Each row has a name. Each question is about the rows just above it. Places in a row count from 1.

(160): [151  70  77 144 179  75 147 114 146 109 121 137  94  79 165 171 111 104
 127 135  91 115 140 137  68  58]
(94): [ 96  99 131  99 131 112 148 165 114  81 132  92  91  97 131 140 144 141
 103 155 156 132 149 181  46 148]
(69): [168 103  97 154  98 187 175  93 116 133 137 133 114 121 132 174 149 109
 106 144 192 129 108 168  79 142]
(8): [149 154 168 147 106 122  44 138 141  99 136 159 115 167 122 136 136 110
  98  87 122 116 103  91 156 102]
(153): [ 44 126  92 147 106 140 103 134 145 141 116 134 135 153  48 109 159 105
  89 155 139 140 125 102 131 149]
(99): [122 160 116 132 102 164 115 155 149  67 139 152 116 103 139 136  96 158
 104 146  59 145 121 119 116  85]
(41): [ 84  65  93 141 115  78 118 115 121 116 115  85 154 108 102 122 119 135
 100 111 160 117 131 154 147 159]
(42): [154 171 151 130 125 192 160 128  98  82  95 149 116  95 172 128 120 129
 148 119 120 120  95 144  87  97]
Places of [120] in row (42):	17 21 22
Every place of [136] in (8):	11 16 17

(27): [67 67 67 67 67 67]
(144): [ 68 116 145  66  66 149]
(122): [155 164 169 106 210 216]
(133): [ 66 176 158 117 123 164]
(36): [130 131 126 106 132 135]
Places of [67] in row (27):	1 2 3 4 5 6
At which places does (133) hold [66]?	1
Every place of [164] in (122):	2
Every place of [116] in (144):	2

(123): [122 107 122 119 171]
(193): [119 176 130 147 145]
(213): [129 166 135 138  75]
(60): [135 135 135  80 199]
(152): [166 147 116 128 121]
(110): [138 113 119  94 119]
(87): [102 132 102 139 102]
(105): [ 98 116 106  98 205]
(155): [113 113 159 113 113]
(7): [129 166 135 138  98]
(2): [153  68 113 125 119]
(45): [ 80 117 193 122 181]
Every place of [171] in (123):	5
Every place of [135] in (60):	1 2 3
At which places does (155) hold [113]?	1 2 4 5
Places of [102] in row (87):	1 3 5
Places of [119] in row (2):	5

(79): [30 29 29 29]
(40): [39 39 39 70]
(100): [122  40 108 116]
(15): [159 135 135 135]
(140): [107 123  60  83]
Every place of [107] in (140):	1
Every place of [39] in (40):	1 2 3
At which places does (140) hold [83]?	4
Every place of [108] in (100):	3
Every place of [29] in (79):	2 3 4
Places of [135] in row (15):	2 3 4

(13): [133 119 140 109 144 144 110 172 137]
(150): [127 113 142 138 117 152 103 124 138]
(124): [ 98 109 104 114 154 137 133 136 121]
(86): [105  75 102 108 155 110 106 106 139]
(18): [102  96  92 102 122 131 131 117 126]
(173): [123  97  87 100 171 135 135 123 123]
(52): [135 149 164 153 149 112 135 131 135]
(39): [163 210 157 152  95  31 174 161 106]
(57): [135 119 140 135 116 110 110 121 137]
At which places does (18) hold [131]?	6 7
At which places does (173) hold [100]?	4
Places of [135] in row (52):	1 7 9
Places of [110] in row (57):	6 7
Every place of [109] in (13):	4
At which places does (173) hold [171]?	5
Every place of [123] in (173):	1 8 9

(26): [106  75 162 190  75 190 146]
(75): [149 135 179 141  44 182 153]
(49): [153 148 169 124  56 162 148]
(116): [189 203 158  66  67 104 140]
(97): [130 123 175 169  43 216 156]
(91): [125 107 160 153  83 177 144]
(95): [127 162 101 106 174  78 112]
(107): [113 113 113 122 153 122 122]
(67): [136 161  38 161  38 161 157]
(131): [ 78  52 119 176 156 176 175]
Places of [190] in row (26):	4 6
At which places does (131) hold [176]?	4 6
Places of [122] in row (107):	4 6 7
Every place of [161] in (67):	2 4 6

(35): [200 151 151 151 199]
(111): [ 39  39 151 151  38]
(46): [ 94 156 136 152 193]
Every place of [199] in (35):	5
Places of [200] in row (35):	1
At which places does (35) hold [151]?	2 3 4
At which places does (111) hold [39]?	1 2
At which places does (111) hold [38]?	5
At which places does (111) hold [151]?	3 4
Every place of [152] in (46):	4

(11): [ 79 100 112  95  75 178 160 110 118  90 147 118 120  96 128 149 133  71
 101 145]
(38): [115 111 164 120 155 174  99 124 170  84 175 147 156 131  90  79 160 156
  97 142]
(59): [155 164 186 115 169 101 119  99 179 137 118 154 130 124 110 121 143 159
  82 142]
(151): [164 159 149 122 101 148 138 130 170 114 131  88  85 138 119 117 100  85
  84 103]
(58): [130 111  85 164 106  99  76 168  97 150 150  86 115 162 151 110  88 111
 162  66]
(121): [ 79  90 112  95  75 178 160 110 118  90 147 118 110  96 110 149  90  71
  90 145]
(125): [115 111 164 120 155 174  99 124 170  84 175 147 156 131  90  56 114 156
  97 142]
(10): [ 97  93  96 147 157 109  98 137  80 137 135 159 166 133 137 137 154 172
 177 138]
At which places does (121) hold [110]?	8 13 15
Places of [137] in row (10):	8 10 15 16

(62): [174 212 195 110 104]
(76): [174 212 212 174 175]
(117): [174 208 175 208 104]
At which places does (117) hold [175]?	3
Every place of [174] in (76):	1 4
Places of [208] in row (117):	2 4

(81): [114  61  61 159 114 114 176 157 114]
(48): [138 129 129 131 174 129 167 174 142]
(120): [156 175 204 155 175 175 175 204 204]
(169): [141  61 130 141 159 122  81 157 222]
(14): [ 74 161 112 150 149 161 178 117 203]
(93): [ 80 158 138 113  87 112 101 133 122]
(104): [ 70 167 135  80 110 112 175 141 115]
Every place of [80] in (104):	4
At which places does (120) hold [156]?	1
Every place of [174] in (48):	5 8
At which places does (81) hold [114]?	1 5 6 9
At which places does (120) hold [204]?	3 8 9
At which places does (120) hold [175]?	2 5 6 7
At which places does (48) hold [131]?	4

(72): [191 163 114  95 138 143 127 173 127 101 140 121 129  73  89  97 144  79]
(5): [ 98 105 116 193 138 123 126 139 139 125 115 121 110 142 139 149 186 126]
(106): [ 98 160 127 126 126 126  98 140 160  98 127 113  98  98 127  98 126  98]
Every place of [125] in (5):	10
At which places does (72) hold [73]?	14
Every place of [98] in (106):	1 7 10 13 14 16 18
Every place of [126] in (106):	4 5 6 17
At which places does (106) hold [127]?	3 11 15
Every place of [98] in (5):	1
Every place of [129] in (72):	13

(142): [136 136 155 136]
(21): [150  79 160  86]
(73): [126 143 175 118]
(50): [169 169 169 169]
(139): [199 143 113 144]
(56): [ 74  74 127 127]
(113): [132 168 209 146]
Every place of [169] in (50):	1 2 3 4
Places of [175] in row (73):	3
Every place of [132] in (113):	1
At which places does (73) hold [118]?	4
Every place of [146] in (113):	4
Places of [127] in row (56):	3 4
Every place of [136] in (142):	1 2 4

(70): [160 124 130  53  85 145 189 136  87  38  38 136  87]
(68): [160 124 178  53  85 189 189 136 190 106  38  50 177]
(108): [149 129  86 188 128 156 129  86 165  98 156 129  87]
At which places does (70) hold [87]?	9 13
Places of [189] in row (70):	7
Every place of [189] in (68):	6 7
At which places does (108) hold [129]?	2 7 12
Every place of [136] in (70):	8 12

(54): [101 100 117 101]
(78): [128 128 128 128]
(23): [ 54 184 184  54]
Places of [128] in row (78):	1 2 3 4
Every place of [100] in (54):	2
At which places does (54) hold [101]?	1 4
At which places does (23) hold [184]?	2 3
At which places does (23) hold [54]?	1 4
Whose row is [101 100 117 101]?	(54)

(63): [ 82 114 114  97 165 150 106 129 132 160 106 106 118 181 133 151 125  85
 172 114 122 142 145 163 155  95 115 132  82 148  84  78 114  90 149 148
 164 153 128 114 175 148]
(129): [110 162 176 152 155 113 143 123 162 152  98 181 166 132  90 151 129 161
  82  82 150  87 134 163 141 126 154 149 153 153 122 150 152 183 132 122
 106 141 133 140 112  56]
(109): [128 124 127 109 125 162 122 104  95 130 103 127  97 135 157 150 165  77
 208 160 143 148 123 139 154  58  92 117 100 122 144 107  90 145 110 120
 202 131 120 129 108 172]
(20): [167 107  80 107 107  86 187 157 131 102 161 146 113  85 107  98 123 134
  84 134 103 168 132  73 133 152 162  98 150 108 107 153 150  80 120 158
 153 110 135 153 139 102]
(61): [147 136  83 144  98 144  89 138 132  83 142 121 135 113 157  88 130 148
 114 190 104 129 141 120  78 153  84 154 135 116 153 178 111 100  98  99
  98  98  84  95 130 192]
Places of [153] in row (20):	32 37 40
At which places does (20) hold [107]?	2 4 5 15 31
At which places does (129) hold [161]?	18
At which places does (63) hold [114]?	2 3 20 33 40

(33): [131 185  77 152 162 100]
(136): [114 133 161  62 134 134]
(137): [ 40 206 162 184  91  76]
(135): [110 183  61 117 135 196]
(146): [ 40 118  91 114  91 162]
At which places does (136) hold [161]?	3
Places of [91] in row (146):	3 5
Every place of [185] in (33):	2

(16): [157  64 129  96 155  64  96 140]
(118): [130 138 122 183  97 167  72 129]
(127): [137 149 195 127 195 195 137 172]
(64): [156  58 156  58 156  68  68  68]
(134): [146 187 133  63 155  57  95 194]
At which places does (64) hold [68]?	6 7 8
Places of [167] in row (118):	6
Every place of [137] in (127):	1 7
Every place of [96] in (16):	4 7
Every place of [172] in (127):	8
Every place of [156] in (64):	1 3 5
Places of [64] in row (16):	2 6

(98): [166 166 132  86  86 167]
(9): [ 68 183  97 165 154 138]
(25): [119 139 119 106 119 119]
(149): [ 60  60 107  60 107 107]
(88): [ 98 138 108 115  61  96]
Every place of [60] in (149):	1 2 4
Every place of [119] in (25):	1 3 5 6
At which places does (88) hold [98]?	1
Every place of [86] in (98):	4 5
Every place of [107] in (149):	3 5 6
At which places does (98) hold [166]?	1 2
At which places does (88) hold [96]?	6

(80): [135 132 116 112]
(170): [105 143 172 173]
(115): [ 92 162 156 153]
(32): [148  92 119 161]
(201): [ 86 137 186 194]
(77): [118 160 139 122]
(29): [123 119 119 119]
(12): [116 116 146 184]
(192): [ 84 170 142 133]
(24): [170  82 121 158]
(90): [162 173 173  34]
Places of [173] in row (90):	2 3
At which places does (29) hold [119]?	2 3 4
At which places does (77) hold [122]?	4

(163): [143 123  50 126  86 174 128  77 124 145 109 129]
(22): [125 170 163 120 133 183  76 127 116 172 148 124]
(89): [143 123  50 126  86 121 128  77 124 145 109 129]
(182): [128 193 172 122 103 165 112 153 128 119 146 130]
(19): [129  99  74 108  98 148 102  70 116 166 123 112]
(71): [111 128 133 110 130 178  71  96 114 156 115 119]
(166): [120 100  93 105 110 160  88  74 114 176 131 108]
(165): [113 111 113 106 121 171  77  83 113 182 139 108]
(156): [156 194 174 124 102 102  99 149 119 102 148 129]
(148): [114 149 150 115 134 183  71 112 115 181 148 118]
(168): [111 128 133 110 130 178  71  96 114 184 145 112]
At which places does (182) hold [103]?	5
Every place of [102] in (156):	5 6 10

(132): [125 127 127 126 151 126 160 131 144 174 126 136 151 127 125 139 125 127
 174 127 128 128 157 126 189 160]
(51): [139 126 131 148 125 132 177 125 126 147 127 140 153 139 126 129 150 159
 127 130 170 137 133 128 126 127]
(17): [153 146 130 125 149 165 126 131 125 130 126 126 125 134 149 125 130 149
 125 143 126 131 149 133 152 142]
(66): [133 162 137 145 130 130 128 148 160 127 134 131 125 136 147 136 143 126
 125 157 125 141 141 175 148 160]
(162): [125 127 127 126 136 126 160 131 144 174 136 136 151 127 125 139 125 127
 174 127 159 126 136 128 128 126]
(181): [145 127 129 161 127 129 176 125 127 138 125 144 161 143 125 129 165 165
 125 137 183 145 134 139 125 128]
(85): [127 170 184 139 127 155 154 125 128 129 130 125 129 125 125 129 135 152
 126 125 127 128 163 129 193 158]
(199): [125 127 127 126 151 126 160 131 144 128 125 136 151 125 125 139 125 127
 174 127 159 126 125 128 128 126]
(189): [149 143 164 172 127 161 125 129 127 126 133 133 141 132 127 125 169 146
 128 178 133 133 128 182 166 125]
(55): [155 145 126 126 172 146 128 146 145 145 159 126 125 138 129 126 127 129
 126 142 127 143 127 140 132 129]
Places of [136] in row (162):	5 11 12 23
Every place of [130] in (17):	3 10 17
Every place of [129] in (85):	10 13 16 24
At which places does (85) hold [125]?	8 12 14 15 20
At which places does (55) hold [145]?	2 9 10
At which places does (55) hold [129]?	15 18 26

